Below are the code and all the weights of a small trained network. Each question names an input and a target symbol and asks about switching units off, where a switched-off unit gives its printed mean instead of its output.

import numpy as np


def w(rows, s, z=0):
    codes = np.array(rows[::2]) - 128.0
    scale = np.full(codes.shape[1], s)
    scale[-1] = z or s
    return codes * scale


def f(y):
    return y / 2 * (1 + np.tanh(0.7978845608 * (y + 0.044715 * y**3)))


def softmax(a):
    e = np.exp(a - a.max(-1, keepdims=True))
    return e / e.sum(-1, keepdims=True)


def log_softmax(a):
    a = a - a.max(-1, keepdims=True)
    return a - np.log(np.exp(a).sum(-1, keepdims=True))


def net(x, mask):
    ids = ['αβγδζηλξπσφψω'.index(c) for c in x.split()]
    T = len(ids)
    res = E[ids] + P[:T]
    u = 0
    for l in range(2):
        r = res
        for j in range(2):
            rows = slice(4 * j, 4 * j + 4)
            q, k, v = (r @ M[l][rows].T for M in (Q, K, V))
            z = softmax(np.where(np.tri(T) > 0, q @ k.T / 4**0.5, -1e9)) @ v
            o = O[l][rows]
            res = res + np.where(mask[u + j], z, o[:, -1]) @ o[:, :-1]
        u += 2
        y = f(res @ A[l][:, :-1].T + A[l][:, -1])
        res = res + np.where(mask[u : u + 8], y, B[l][:, -1]) @ B[l][:, :-1]
        u += 8
    return log_softmax(res[-1] @ U[:, :-1].T + U[:, -1])


Q, K, V, O, A, B = {}, {}, {}, {}, {}, {}
E = w([
[98,111,110,60,31,228],'α',
[84,154,73,25,185,146],'β',
[53,177,144,44,90,108],'γ',
[166,84,197,66,94,100],'δ',
[182,163,133,129,248,176],'ζ',
[105,112,224,84,197,151],'η',
[79,164,84,171,120,217],'λ',
[226,50,157,162,105,132],'ξ',
[179,94,85,137,83,49],'π',
[184,69,53,78,76,117],'σ',
[139,196,127,182,127,114],'φ',
[223,72,130,61,207,161],'ψ',
[114,118,195,177,109,157],'ω',
],0.018)
P = w([
[223,254,165,122,53,108],'0',
[179,226,175,127,84,115],'1',
[149,186,161,121,106,124],'2',
[131,154,153,112,121,141],'3',
[103,122,137,112,133,145],'4',
[77,88,127,111,156,149],'5',
[51,65,110,104,171,158],'6',
[40,30,95,101,193,170],'7',
[15,21,93,86,186,164],'8',
],0.0061)
Q[0] = w([
[135,151,16,33,124,95],'L0H1',
[190,195,44,208,172,69],'L0H1',
[206,53,189,219,191,91],'L0H1',
[196,19,49,254,76,71],'L0H1',
[106,224,136,116,125,116],'L0H2',
[96,67,128,98,106,138],'L0H2',
[177,148,104,129,196,191],'L0H2',
[94,221,96,124,175,171],'L0H2',
],0.0093)
K[0] = w([
[103,101,49,30,155,176],'L0H1',
[161,245,107,102,91,69],'L0H1',
[198,164,162,151,102,8],'L0H1',
[144,137,94,148,28,21],'L0H1',
[114,140,201,127,127,155],'L0H2',
[196,162,124,111,114,123],'L0H2',
[82,34,96,134,149,155],'L0H2',
[104,88,151,105,131,173],'L0H2',
],0.011)
V[0] = w([
[158,126,104,169,113,238],'L0H1',
[114,74,230,90,178,56],'L0H1',
[127,101,81,58,203,109],'L0H1',
[56,93,99,18,51,179],'L0H1',
[143,140,143,122,149,75],'L0H2',
[90,36,131,253,146,99],'L0H2',
[171,156,156,165,110,186],'L0H2',
[122,156,145,138,181,153],'L0H2',
],0.0057)
O[0] = w([
[81,28,94,137,68,150,178],'L0H1',
[152,140,228,120,171,62,121],'L0H1',
[123,193,146,146,91,6,145],'L0H1',
[254,218,82,120,63,169,152],'L0H1',
[133,161,167,107,85,185,120],'L0H2',
[101,46,150,178,117,153,3],'L0H2',
[203,216,176,170,139,60,179],'L0H2',
[87,181,154,150,124,120,138],'L0H2',
],0.0054,0.0048)
A[0] = w([
[42,102,160,117,107,67,167],'L0N1',
[244,121,167,196,166,156,204],'L0N2',
[126,209,101,254,141,24,171],'L0N3',
[209,126,191,149,22,144,229],'L0N4',
[18,95,132,128,50,194,104],'L0N5',
[44,195,123,147,94,78,3],'L0N6',
[133,248,198,152,188,131,160],'L0N7',
[205,145,197,50,179,85,126],'L0N8',
],0.0092,0.0046)
B[0] = w([
[102,157,181,163,185,85,149],'L0N1',
[149,152,105,254,95,133,214],'L0N2',
[207,190,170,134,82,90,165],'L0N3',
[69,52,165,173,112,106,234],'L0N4',
[103,150,61,100,133,172,180],'L0N5',
[167,183,74,163,208,69,131],'L0N6',
[116,161,152,61,119,184,248],'L0N7',
[159,79,113,96,176,152,254],'L0N8',
],0.01,0.0082)
Q[1] = w([
[46,119,251,180,172,121],'L1H1',
[130,180,70,11,108,80],'L1H1',
[224,100,153,130,131,121],'L1H1',
[209,135,133,179,203,194],'L1H1',
[241,99,45,84,244,55],'L1H2',
[72,180,83,126,170,249],'L1H2',
[2,24,214,65,143,104],'L1H2',
[123,130,190,209,246,197],'L1H2',
],0.0081)
K[1] = w([
[77,95,207,142,169,153],'L1H1',
[195,128,60,82,124,176],'L1H1',
[170,127,159,124,114,82],'L1H1',
[102,153,152,120,125,72],'L1H1',
[228,111,49,102,222,105],'L1H2',
[79,202,93,135,182,254],'L1H2',
[70,25,182,96,146,152],'L1H2',
[126,149,177,221,212,152],'L1H2',
],0.01)
V[1] = w([
[144,130,118,95,114,59],'L1H1',
[91,150,147,109,97,114],'L1H1',
[156,77,146,68,21,176],'L1H1',
[40,80,148,108,136,75],'L1H1',
[147,25,155,144,82,143],'L1H2',
[77,97,136,68,144,124],'L1H2',
[165,173,155,3,71,166],'L1H2',
[86,108,27,89,236,86],'L1H2',
],0.006)
O[1] = w([
[141,133,91,117,142,136,57],'L1H1',
[97,151,114,127,111,146,128],'L1H1',
[95,131,179,96,141,75,254],'L1H1',
[173,89,194,77,56,182,63],'L1H1',
[107,195,106,90,174,8,162],'L1H2',
[184,152,148,172,94,32,110],'L1H2',
[76,2,159,200,114,52,242],'L1H2',
[178,191,180,204,63,182,18],'L1H2',
],0.0051,0.0047)
A[1] = w([
[159,219,148,124,31,108,240],'L1N1',
[183,40,175,180,136,158,200],'L1N2',
[109,222,116,83,137,213,170],'L1N3',
[24,181,89,110,98,129,1],'L1N4',
[179,199,177,76,173,142,110],'L1N5',
[174,218,255,203,98,167,127],'L1N6',
[215,140,76,171,48,54,99],'L1N7',
[119,71,173,168,104,198,138],'L1N8',
],0.0098,0.0042)
B[1] = w([
[78,131,2,74,124,216,162],'L1N1',
[129,153,79,142,90,69,254],'L1N2',
[181,146,181,123,65,132,240],'L1N3',
[160,143,89,135,152,62,205],'L1N4',
[139,73,108,119,199,154,232],'L1N5',
[83,146,167,179,136,142,214],'L1N6',
[131,68,151,171,112,188,165],'L1N7',
[79,118,113,103,118,65,207],'L1N8',
],0.014,0.0076)
U = w([
[86,138,63,81,111,130,85],'α',
[77,172,79,141,136,193,201],'β',
[150,126,128,5,113,187,151],'γ',
[166,124,170,89,87,88,151],'δ',
[117,184,105,156,143,105,78],'ζ',
[88,102,129,98,179,152,62],'η',
[162,197,108,119,62,128,149],'λ',
[171,153,184,165,122,159,253],'ξ',
[125,146,119,129,118,138,136],'π',
[121,56,107,137,89,191,118],'σ',
[54,157,166,178,67,124,68],'φ',
[159,139,58,119,172,146,116],'ψ',
[130,143,98,238,102,100,22],'ω',
],0.012,0.006)

Each question gives the input, a string of symbols that net reads in full, and the target symbol t.
The units are the heads (4 rows each of Q, K, V and O) and the neurons (one row each of A and B). Each row of codes is followed by its name. A weight is (code - 128) times the scale printed after its matrix; where a second scale follows, it is the last column's (O, A, B and U).
mask holds one flag per unit, layer by layer, with each layer's heads first. A switched-off unit (its flag False) gives its mean, the last column of its rows in O or B, instead of its output. The means were averaged over made-up inputs and are rounded, as every weight is.
A unit's drop is (log p(t) with every unit on - log p(t) with that unit switched off) / (log p(t) with every unit on - log p(t) with every unit switched off).
unit that matters most: the unit with the biggest drop
k most important neurons: the k neurons with the biggest drops, biggest first
k most important neurons of layer l: the k neurons of layer l with the biggest drops, biggest first
which heads matter: for each layer, one digit per head in row order, 1 if its drop is at least 0.15 and else 0, layers parted by /
drop of u: that unit's drop, to one decimal
input η ψ η φ, target β: 4 most important neurons	(L1N1; L0N3; L1N6; L0N8)
input ξ α φ β η φ ξ, target ψ: which heads matter	00 / 01
input η φ λ φ γ ω, target φ: unit that matters most	L0N8
input ζ σ λ, target λ: which heads matter	10 / 00
input ζ β γ, target β: which heads matter	10 / 01
input φ δ φ η λ, target λ: which heads matter	00 / 00
input σ ω η λ δ σ γ, target λ: 3 most important neurons	(L0N5; L1N3; L0N4)
input ζ φ α η π β β γ, target β: 3 most important neurons	(L0N6; L1N1; L0N4)
input α ζ ψ ω α ζ α ξ α, target α: which heads matter	10 / 01
input ζ ζ δ λ γ, target λ: which heads matter	10 / 00
input η φ φ, target β: 3 most important neurons	(L1N1; L0N3; L0N8)
input ζ ψ λ ζ γ, target ζ: 2 most important neurons	(L0N1; L0N6)
input λ δ ζ β β ζ, target γ: which heads matter	01 / 00
input φ σ σ, target σ: 2 most important neurons	(L1N7; L0N7)
input δ δ ω φ α λ ζ ξ, target ω: 2 most important neurons of layer 0	(L0N2; L0N8)
input δ δ λ η φ δ ω γ, target η: 3 most important neurons of layer 0	(L0N1; L0N2; L0N7)
input ξ λ π η, target η: unit that matters most	L1N5
input φ γ λ α η, target η: 2 most important neurons of layer 1	(L1N5; L1N3)
input ξ γ φ γ γ, target γ: 2 most important neurons of layer 1	(L1N2; L1N6)
input φ π γ λ ζ, target ξ: unit that matters most	L1N3
input φ ω η ω δ ψ α, target α: drop of L0N5	0.2
input π ω α γ, target α: 2 most important neurons of layer 0	(L0N4; L0N8)
input α η φ ζ ω γ, target ζ: drop of L0N5	0.1
input ξ ψ ζ γ ω α γ, target α: drop of L0H1	2.4
